Below is a small trained network, with its code and all its weights. Each question gives an input and a class and asks what happens when units are switched off, that is, made to give their printed mean instead of their output.

import numpy as np


def w(rows, s, z=0):
    codes = np.array(rows[::2]) - 128.0
    scale = np.full(codes.shape[1], s)
    scale[-1] = z or s
    return codes * scale


def f(y):
    return np.maximum(y, 0)


def log_softmax(a):
    a = a - a.max(-1, keepdims=True)
    return a - np.log(np.exp(a).sum(-1, keepdims=True))


def net(x, mask):
    res = np.array(x, float).reshape(1, 5) / 4 @ E
    y = f(res @ A[0][:, :-1].T + A[0][:, -1])
    res = res + np.where(mask, y, B[0][:, -1]) @ B[0][:, :-1]
    return log_softmax(res[-1] @ U[:, :-1].T + U[:, -1])


A, B = {}, {}
E = w([
[148,152,107,141,136,110,108,142,112,131,125,128],'x0',
[54,216,109,39,177,51,227,106,42,29,198,71],'x1',
[115,112,101,176,140,124,127,91,100,100,104,135],'x2',
[122,133,124,202,126,136,176,104,117,113,111,130],'x3',
[245,54,42,146,158,168,161,122,190,70,240,55],'x4',
],0.011)
A[0] = w([
[19,178,244,82,90,63,169,124,21,109,84,173,117],'n0',
[60,215,121,15,140,55,222,78,42,18,172,78,58],'n1',
[145,132,111,123,36,146,178,217,76,150,148,78,163],'n2',
[38,234,217,88,177,44,104,166,118,63,44,156,169],'n3',
[82,249,114,41,136,100,234,114,46,77,147,29,123],'n4',
[1,222,167,81,68,69,131,134,7,135,81,119,3],'n5',
[223,73,68,75,153,98,214,98,117,23,236,43,138],'n6',
],0.0079,0.0036)
B[0] = w([
[62,207,70,38,154,102,34,199,155,25,208,56,221],'n0',
[238,32,197,122,31,193,114,23,177,235,69,193,251],'n1',
[128,121,111,114,67,150,172,82,83,156,150,67,146],'n2',
[38,188,108,150,162,125,152,136,120,138,167,123,213],'n3',
[223,96,178,114,58,174,160,128,108,145,81,163,239],'n4',
[133,156,146,93,202,171,128,96,67,97,162,124,213],'n5',
[89,236,38,116,214,40,146,144,118,2,243,162,237],'n6',
],0.0097,0.023)
U = w([
[17,217,35,76,244,110,184,177,60,14,254,87,247],'0',
[189,29,222,190,53,241,61,119,186,221,46,241,9],'1',
],0.0086,0.0014)

Each question gives the input, the list of numbers given to net, and the class t.
The units are the neurons (one row each of A and B). Each row of codes is followed by its name. A weight is (code - 128) times the scale printed after its matrix; where a second scale follows, it is the last column's (A, B and U).
mask holds one flag per neuron, in row order. A switched-off neuron (its flag False) gives its mean, the last column of its row in B, instead of its output. The means were averaged over made-up inputs and are rounded, as every weight is.
A unit's drop is (log p(t) with every unit on - log p(t) with that unit switched off) / (log p(t) with every unit on - log p(t) with every unit switched off).
The circuit of an input: a set's keep is (log p(t) with only the set's units on - log p(t) with every unit switched off) / (log p(t) with every unit on - log p(t) with every unit switched off). Starting from all 7 units, units are removed one at a time, each time the one whose removal leaves the highest keep (on an exact tie, the one counted first), for as long as the keep stays at least 0.8.
circuit, biggest first: the units of the circuit, biggest drop first
k most important neurons: the k neurons with the biggest drops, biggest first
drop when u is switched off: that unit's drop, to one decimal
input [2,5,5,-5,-3], class 1: circuit, biggest first -> (n1)
input [4,-5,-3,4,6], class 0: 2 most important neurons -> (n1; n4)
input [1,7,-5,-1,6], class 1: 3 most important neurons -> (n1; n4; n0)
input [-1,-8,-4,-6,-8], class 0: 2 most important neurons -> (n1; n4)
input [4,-5,3,5,-5], class 0: 2 most important neurons -> (n1; n4)
input [5,7,-4,8,3], class 1: 2 most important neurons -> (n1; n4)
input [-6,3,6,5,0], class 1: drop when n1 is switched off -> 0.3
input [7,-6,7,2,7], class 0: drop when n1 is switched off -> 6.7
input [2,-3,-6,3,0], class 1: drop when n6 is switched off -> 9.3
input [5,5,7,6,1], class 1: drop when n1 is switched off -> 0.9
